Here is a tiny trained network, its code and every weight. The questions are about switching its units off for an input and a class, where a switched-off unit gives its printed mean instead of its output.

import numpy as np


def w(rows, s, z=0):
    codes = np.array(rows[::2]) - 128.0
    scale = np.full(codes.shape[1], s)
    scale[-1] = z or s
    return codes * scale


def norm(h):
    return h / np.sqrt((h * h).mean(-1, keepdims=True) + 1e-5)


def f(y):
    return np.maximum(y, 0)


def log_softmax(a):
    a = a - a.max(-1, keepdims=True)
    return a - np.log(np.exp(a).sum(-1, keepdims=True))


def net(x, mask):
    res = np.array(x, float).reshape(1, 8) / 4 @ E
    u = 0
    for l in range(3):
        y = f(norm(res) @ A[l][:, :-1].T + A[l][:, -1])
        res = res + np.where(mask[u : u + 6], y, B[l][:, -1]) @ B[l][:, :-1]
        u += 6
    return log_softmax(norm(res)[-1] @ U[:, :-1].T + U[:, -1])


A, B = {}, {}
E = w([
[71,6,221],'x0',
[134,135,139],'x1',
[162,80,89],'x2',
[154,23,181],'x3',
[254,118,160],'x4',
[206,181,120],'x5',
[132,213,244],'x6',
[33,175,77],'x7',
],0.0058)
A[0] = w([
[249,125,223,69],'L0N0',
[183,208,168,3],'L0N1',
[155,152,185,37],'L0N2',
[141,70,46,18],'L0N3',
[130,223,50,129],'L0N4',
[82,209,199,41],'L0N5',
],0.013,0.0021)
B[0] = w([
[253,106,167,253],'L0N0',
[122,44,51,199],'L0N1',
[143,197,119,169],'L0N2',
[165,134,77,192],'L0N3',
[55,170,80,254],'L0N4',
[74,218,120,207],'L0N5',
],0.021,0.0064)
A[1] = w([
[60,210,99,90],'L1N0',
[84,2,67,93],'L1N1',
[20,117,229,103],'L1N2',
[108,90,117,110],'L1N3',
[107,158,41,3],'L1N4',
[25,132,236,84],'L1N5',
],0.0098,0.0029)
B[1] = w([
[169,76,70,255],'L1N0',
[247,102,15,195],'L1N1',
[47,68,245,175],'L1N2',
[172,136,107,144],'L1N3',
[80,66,71,215],'L1N4',
[55,92,239,174],'L1N5',
],0.014,0.0053)
A[2] = w([
[105,14,147,135],'L2N0',
[108,16,153,175],'L2N1',
[152,113,161,35],'L2N2',
[169,83,202,3],'L2N3',
[76,143,109,62],'L2N4',
[99,85,255,153],'L2N5',
],0.014,0.0031)
B[2] = w([
[199,210,91,221],'L2N0',
[190,216,92,238],'L2N1',
[133,133,157,164],'L2N2',
[105,132,187,221],'L2N3',
[116,7,150,214],'L2N4',
[129,231,120,252],'L2N5',
],0.017,0.0036)
U = w([
[4,140,210,71],'0',
[204,108,179,176],'1',
[94,167,178,13],'2',
[78,124,34,253],'3',
],0.016,0.0045)

Each question gives the input, the list of numbers given to net, and the class t.
The units are the neurons (one row each of A and B). Each row of codes is followed by its name. A weight is (code - 128) times the scale printed after its matrix; where a second scale follows, it is the last column's (A, B and U).
mask holds one flag per neuron, layer by layer. A switched-off neuron (its flag False) gives its mean, the last column of its row in B, instead of its output. The means were averaged over made-up inputs and are rounded, as every weight is.
A unit's drop is (log p(t) with every unit on - log p(t) with that unit switched off) / (log p(t) with every unit on - log p(t) with every unit switched off).
The circuit of an input: a set's keep is (log p(t) with only the set's units on - log p(t) with every unit switched off) / (log p(t) with every unit on - log p(t) with every unit switched off). Starting from the 12 units with the biggest drops (on a tie, the unit counted first), units are removed one at a time, each time the one whose removal leaves the highest keep (on an exact tie, the one counted first), for as long as the keep stays at least 0.8.
units of the circuit, in order: the units of the circuit, biggest drop first
top k neurons: the k neurons with the biggest drops, biggest first
k most important neurons of layer l: the k neurons of layer l with the biggest drops, biggest first
drop of u: that unit's drop, to one decimal
input [8,2,2,6,5,-1,8,4], class 2: units of the circuit, in order : [L2N5]
input [8,6,1,-7,1,-1,3,-2], class 0: top 2 neurons : [L0N3; L0N1]
input [5,-3,2,-8,3,-6,-2,-2], class 1: top 3 neurons : [L0N4; L0N5; L0N2]
input [8,-5,-2,-4,-6,-2,-5,3], class 1: 2 most important neurons of layer 2 : [L2N0; L2N1]
input [6,-5,3,7,3,-4,3,0], class 2: 2 most important neurons of layer 0 : [L0N1; L0N3]
input [6,-1,-2,-5,2,-5,-3,-1], class 1: 3 most important neurons of layer 0 : [L0N4; L0N1; L0N5]
input [5,-3,0,-1,3,-6,6,2], class 2: top 2 neurons : [L2N5; L0N4]
input [8,-2,4,4,-8,-2,2,7], class 2: 3 most important neurons of layer 1 : [L1N2; L1N5; L1N1]
input [6,3,3,-3,-1,3,5,6], class 0: 2 most important neurons of layer 0 : [L0N5; L0N0]
input [-8,6,-6,6,-6,-3,2,6], class 0: drop of L1N5 : 0.1
input [6,-7,3,6,-1,-8,8,2], class 2: drop of L0N3 : -0.1
input [0,4,3,1,-1,-8,0,2], class 1: drop of L0N4 : 0.6
input [1,0,-8,-5,8,-6,-5,-4], class 1: drop of L2N2 : 0.0
input [-1,-7,-7,0,-6,-7,8,5], class 0: most important neuron of layer 0 : [L0N5]
